Below are the code and all the weights of a small trained network. Each question names an input and a target symbol and asks about switching units off, where a switched-off unit gives its printed mean instead of its output.

import numpy as np


def w(rows, s, z=0):
    codes = np.array(rows[::2]) - 128.0
    scale = np.full(codes.shape[1], s)
    scale[-1] = z or s
    return codes * scale


def norm(h):
    return h / np.sqrt((h * h).mean(-1, keepdims=True) + 1e-5)


def f(y):
    return np.maximum(y, 0)


def softmax(a):
    e = np.exp(a - a.max(-1, keepdims=True))
    return e / e.sum(-1, keepdims=True)


def log_softmax(a):
    a = a - a.max(-1, keepdims=True)
    return a - np.log(np.exp(a).sum(-1, keepdims=True))


def net(x, mask):
    ids = ['αβγδεζηξστφω'.index(c) for c in x.split()]
    T = len(ids)
    res = E[ids] + P[:T]
    u = 0
    for l in range(2):
        q, k, v = (norm(res) @ M[l].T for M in (Q, K, V))
        z = softmax(np.where(np.tri(T) > 0, q @ k.T / 2**0.5, -1e9)) @ v
        res = res + np.where(mask[u], z, O[l][:, -1]) @ O[l][:, :-1]
        u += 1
        y = f(norm(res) @ A[l][:, :-1].T + A[l][:, -1])
        res = res + np.where(mask[u : u + 8], y, B[l][:, -1]) @ B[l][:, :-1]
        u += 8
    return log_softmax(norm(res)[-1] @ U[:, :-1].T + U[:, -1])


Q, K, V, O, A, B = {}, {}, {}, {}, {}, {}
E = w([
[127,84,135,113],'α',
[229,150,86,125],'β',
[49,178,60,149],'γ',
[134,81,135,117],'δ',
[137,193,89,126],'ε',
[80,156,99,81],'ζ',
[136,107,63,255],'η',
[103,104,141,117],'ξ',
[111,127,155,103],'σ',
[141,82,134,123],'τ',
[125,160,128,52],'φ',
[116,98,150,104],'ω',
],0.02)
P = w([
[251,177,253,215],'0',
[118,35,68,54],'1',
[116,26,64,69],'2',
[111,32,79,76],'3',
[118,31,78,76],'4',
[116,26,82,69],'5',
[110,21,89,79],'6',
[136,26,90,89],'7',
[120,46,105,81],'8',
[114,40,102,81],'9',
[121,66,119,82],'10',
],0.0059)
Q[0] = w([
[112,5,191,133],'0.h1',
[165,131,142,200],'0.h1',
],0.025)
K[0] = w([
[137,162,253,226],'0.h1',
[101,102,136,174],'0.h1',
],0.024)
V[0] = w([
[122,12,161,238],'0.h1',
[160,1,12,132],'0.h1',
],0.0097)
O[0] = w([
[197,56,19,183,1],'0.h1',
[100,55,42,1,108],'0.h1',
],0.0078,0.0073)
A[0] = w([
[215,140,104,81,58],'0.n1',
[129,101,195,104,110],'0.n2',
[218,228,119,41,146],'0.n3',
[110,155,96,202,64],'0.n4',
[39,241,7,134,179],'0.n5',
[136,97,118,87,128],'0.n6',
[130,147,161,130,3],'0.n7',
[197,83,142,102,156],'0.n8',
],0.018,0.0021)
B[0] = w([
[161,45,140,151,149],'0.n1',
[141,112,198,85,170],'0.n2',
[225,21,83,157,200],'0.n3',
[79,121,73,177,143],'0.n4',
[20,252,50,53,253],'0.n5',
[159,98,170,128,155],'0.n6',
[148,152,151,101,150],'0.n7',
[82,119,178,146,161],'0.n8',
],0.026,0.013)
Q[1] = w([
[175,122,158,140],'1.h1',
[44,82,253,146],'1.h1',
],0.034)
K[1] = w([
[193,72,106,112],'1.h1',
[207,244,192,254],'1.h1',
],0.023)
V[1] = w([
[21,80,250,79],'1.h1',
[105,37,17,96],'1.h1',
],0.018)
O[1] = w([
[23,3,82,87,172],'1.h1',
[181,58,188,247,252],'1.h1',
],0.013,0.0026)
A[1] = w([
[82,107,66,179,160],'1.n1',
[208,57,35,95,4],'1.n2',
[179,163,56,155,69],'1.n3',
[123,103,31,4,147],'1.n4',
[68,55,69,228,72],'1.n5',
[166,33,180,62,164],'1.n6',
[77,121,192,21,84],'1.n7',
[109,89,249,65,139],'1.n8',
],0.017,0.0035)
B[1] = w([
[76,153,101,104,172],'1.n1',
[155,253,180,134,174],'1.n2',
[162,196,153,107,161],'1.n3',
[200,107,213,153,250],'1.n4',
[146,159,82,214,177],'1.n5',
[108,91,78,43,205],'1.n6',
[82,111,166,229,206],'1.n7',
[148,186,36,84,190],'1.n8',
],0.03,0.014)
U = w([
[201,58,139,146,236],'α',
[122,100,99,125,159],'β',
[121,103,111,125,134],'γ',
[198,204,181,123,87],'δ',
[122,98,242,165,210],'ε',
[117,94,87,123,171],'ζ',
[90,125,204,86,5],'η',
[44,206,123,92,60],'ξ',
[85,87,146,175,145],'σ',
[164,115,122,3,73],'τ',
[82,46,180,48,137],'φ',
[138,159,90,224,47],'ω',
],0.013,0.0024)

Each question gives the input, a string of symbols that net reads in full, and the target symbol t.
The units are the heads (2 rows each of Q, K, V and O) and the neurons (one row each of A and B). Each row of codes is followed by its name. A weight is (code - 128) times the scale printed after its matrix; where a second scale follows, it is the last column's (O, A, B and U).
mask holds one flag per unit, layer by layer, with each layer's heads first. A switched-off unit (its flag False) gives its mean, the last column of its rows in O or B, instead of its output. The means were averaged over made-up inputs and are rounded, as every weight is.
A unit's drop is (log p(t) with every unit on - log p(t) with that unit switched off) / (log p(t) with every unit on - log p(t) with every unit switched off).
The circuit of an input: a set's keep is (log p(t) with only the set's units on - log p(t) with every unit switched off) / (log p(t) with every unit on - log p(t) with every unit switched off). Starting from the 12 units with the biggest drops (on a tie, the unit counted first), units are removed one at a time, each time the one whose removal leaves the highest keep (on an exact tie, the one counted first), for as long as the keep stays at least 0.8.
units of the circuit, in order: the units of the circuit, biggest drop first
unit that matters most: the unit with the biggest drop
k most important neurons: the k neurons with the biggest drops, biggest first
drop of u: that unit's drop, to one decimal
input η α σ, target α: unit that matters most : 0.h1
input ξ δ γ φ γ η γ β τ, target ω: units of the circuit, in order : 0.h1, 0.n5, 0.n3, 1.n4
input ξ γ σ α α ζ α, target ω: 3 most important neurons : 0.n4, 0.n5, 1.n5
input σ φ σ σ, target ε: 4 most important neurons : 0.n3, 0.n5, 1.n4, 1.n7
input γ ε γ ζ β ε γ γ α, target φ: 3 most important neurons : 0.n5, 0.n3, 1.n7
input γ α δ ξ, target φ: 2 most important neurons : 0.n5, 0.n3
input σ ζ γ ζ τ α σ δ φ α, target ε: 4 most important neurons : 0.n3, 0.n5, 1.n4, 1.n7
input ξ γ η ζ ω σ, target ω: units of the circuit, in order : 0.h1, 0.n4
input β τ β ξ γ α γ ω, target τ: units of the circuit, in order : 0.n5, 1.n8, 1.n6
input ε γ τ ε ζ φ ξ φ, target τ: units of the circuit, in order : 0.n3, 0.h1, 1.n6
input α τ ε ζ ω ζ ζ, target ε: 2 most important neurons : 0.n5, 1.n4
input ω ζ η γ ω ε γ ξ, target σ: 3 most important neurons : 0.n3, 0.n5, 0.n8
input ω τ σ φ ζ φ α, target σ: 2 most important neurons : 0.n3, 0.n8
input β ζ ω τ η φ γ γ ζ ε τ, target τ: 2 most important neurons : 0.n5, 1.n8
input β η ε φ, target τ: 2 most important neurons : 0.n2, 1.n6
input σ ε ξ ζ γ σ ε η β, target α: units of the circuit, in order : 0.n3
input σ σ ω, target ε: drop of 1.h1 : 1.5
input ξ ζ γ τ, target ω: drop of 0.n3 : 0.1
input σ ε γ δ σ σ ε ε α ξ, target ε: drop of 0.h1 : 1.2
input ω γ γ τ ω φ φ τ, target σ: unit that matters most : 0.h1
